(in the rows, 128 means zero)
Each row has two labels, one from each of two sets.
[160 116  66 108 109 128 148 147 151 140 134  89 134 187 153 116 252 115
 140 111 132 113 174 104 186 133 151 102 160 147 144 117 111 126  96 142
 121 149 113 134 108 125 133 110 143]
<95> + Z
[162 136  50 123 103 142 149 180 115 128 120 139 155 191 140 110 229  61
 151 103 136  73 191  98 185 110 157  95 164 171 151 133 110 123 105 144
 135 156  71 152 117 123 123 116 147]
<87> + Z
[162 125  72 129 103 145 143 187 106 119 113 144 160 194 135 119 197  64
 144 118 144  59 170 106 173 108 150  97 141 176 153 129 117 138 130 144
 137 167  57 154 124 137 132 138 151]
<87> + Z
[138 150  83 146 108 147 122 151  79 119 140 180 185 134 137 127  89  27
 150 113 126  52 169  98  89  88 157 122 141 168 149 137 119 123 104 126
 132 154  59 114 135 115 108 144 152]
<87> + C
[129 133  81 132 136 111 130 112 117 126 147 107 148 146 146 110 133 113
 146 113 115 156 151 110 105 109 174 128 150 130 130 139 126 103  96 129
 120 116 135 100 136 105 103 116 133]
<95> + C
[155 126  66 118 103 145 139 174 124 130 118 129 147 190 142 119 211  75
 137 112 146  86 175 107 193 116 147  95 158 169 165 131 118 139 119 143
 128 156  72 145 124 131 140 129 138]
<87> + Z
[139 112  63 111 124 136 149 146 145 131 134  81 119 170 140 113 202 136
 133 114 129 125 151 120 174 134 140 106 159 131 139 125 115 111 119 142
 120 131 136 129 120 128 122 110 131]
<95> + Z
[144 136  63 124 141 139 150 123 117 118 144 111 146 137 146  70 172  91
 161 102 125 124 177  94  92 108 170 116 152 139 132 128 118 102  82 135
 133 120 127 110 131  93 112 110 146]
<95> + C
[141 136  57 141 144 135 145 129 112 120 143 112 151 127 139 114 134  97
 134 111 119 144 158 104  91 105 160 121 154 139 132 142 130  90  89 132
 126 106 132 115 122  98  96 121 144]
<94> + C
[131 139  78 147 106 138 135 136  87 116 141 151 153 124 131 117  56  71
 154 107 119  97 172  82  88  97 156 126 136 159 125 140 121 122 115 143
 124 139  91 109 136 120 117 132 141]
<87> + C
[117 142  58 155 142 132 130 114 103 132 172 136 153 116 135 107  78  76
 149 113 116 136 132 115  91  93 159 129 163 136 136 148 114  97  60 125
 128 114 120  95 138  85  96 136 128]
<94> + C
[143 146  83 135 150 128 133  95 125 117 149 103 151 115 150 112 118 114
 144 109 117 156 139  98  72 106 159 117 141 134 130 137 126  95  81 124
 132 103 144 104 146  97 107 114 134]
<95> + C
[139 140  61 143 154 142 138 133 106 124 148 130 164 126 142 107 125  85
 151  97 116 127 171  98  87  92 169 128 156 143 138 142 124  95  88 128
 130 110 123 109 128  90  93 111 150]
<94> + C
[140 129  88 119 106 140 139 174 114 120 125 133 138 170 131 119 172  94
 133 120 139  97 159 118 180 116 132 115 153 161 147 138 122 129 137 141
 123 154  76 145 130 140 132 142 140]
<87> + Z
[134 116  88 131 130 134 137 153 130 138 150 128 145 160 135 118 204 108
 128 122 134 109 129 126 188 130 139 115 158 133 143 141 116 122 110 128
 114 139 102 151 116 128 130 131 131]
<94> + Z
[156 134  73 125  86 147 151 173 103 122  95 138 157 197 143 118 178  58
 152 105 140  57 202  92 165 114 155  99 139 173 128 121 111 142 135 147
 128 173  58 136 124 138 135 119 157]
<87> + Z
[153 147  70 126 128 134 147 103 126 121 148 106 150 128 145 117 172 101
 154  99 118 131 180  84  64 100 164 117 143 124 129 129 117  99  65 122
 132 114 131  90 130  90 108 104 145]
<95> + C
[130 133 133 142 132 126 134 120 101 144 136 167 141  95 145 134  89 101
 146 112 124  80 150 115  81 125 145 146 113 126 110 119 118 124 120 133
 127 131 123 114 117 117 114 118 143]
<89> + C
[153 117  48 122 139 151 142 173 119 131 122 104 133 180 144 105 215 100
 143 110 139 121 171 126 186 117 153 101 166 148 147 134 117 110 108 142
 121 127 108 152 116 126 110 113 149]
<94> + Z
[132 131  72 138 133 134 139 106 114 123 152 114 141 124 139 111 102 114
 146 106 123 143 149 104  97 111 151 123 143 133 131 135 115 111  90 131
 123 125 131 101 128 116 114 120 124]
<95> + C

Each row has two labels, one from each of two sets.
[146 102 148 157  81 137 164 147 134  90 134 148 112 122 175 105  97 103
  46  89 139  98 137 108 134 139 114 125  91 110 141 157 126  84 119 136
 101 121  96 141 101 141 149  81 130]
(10) + Zile
[ 86 120 143 145  95 146 136 135 138  92 117 165 116 111 137 117  79  79
  64  77 155  97 116 107 135 147 123 140 104 118 122 138 132  98 136 145
 133 129 110 122 119 132 119  81 139]
(10) + gaz
[ 78 127 149 176  81 146 128 132 156 108  81 160 105 114 142 107  51  79
  83 103 167  96 196  95 111 149 145 146  85 110 133 151 149 115 139 138
 135 152 148 110 100 145 146 103 118]
(10) + liv
[127 113 136 201  96 138 151 138 139  85  90 130 104 122 135  33  92  70
  93  93 157 103  97 117 100 145 126 132  83 116 122 114 117 130 127 125
 194 156 179  52 109 136 170 109 138]
(15) + liv
[124 120 130 177  93 136 138 131 140  88  85 137 105 101 143  55  95  62
  85 119 151  96  54 130 119 151 135 123  94 112 129 126 121 107 129 146
 155 153 169  76 112 142 141  94 148]
(10) + gaz
[ 92 132 131 167  95 138 103 131 154 125 108 138 124 143 104 121  99 139
 174 127 120 101  65  95 109 149 132 132  83 113 113  84 113 105 148 124
 144 128 179 146 116 103 150  93  91]
(9) + pulob
[107 126 142 166 108 137 119 162 143 111  87 124 122 148 123  76 108 115
  86  84 144  95 105  95 109 134 116 135  90 127 129 122 117 105 122 136
 133 170 178  85 134 168 171 101 125]
(15) + pulob
[127  86 127 176  99 130 140 143 154  95 112 157 107 117 168  97  48 119
  53 161 151 103  78 105 135 159 143 143  82 121 121 116 114  86 127 143
 127 120 121 138 107 129 158  78 112]
(10) + Zile
[ 84 128 116 183 151 155 118 158 143 108  96 142 135 136 108  56  85 123
  99 131 124 134 159 133 108 134 122 143  65 119 127  74  88 125 133 118
 163 140 184  40 103 116 164  94 128]
(10) + liv
[120 137 130 191  91 126 121 147 146 117 105 130 104 140 118  89  81  76
  94 102 157 116  54  99 104 137 135 141 105 113 137 144 135 114 129 131
 139 183 188  86 105 153 139  98 137]
(10) + liv
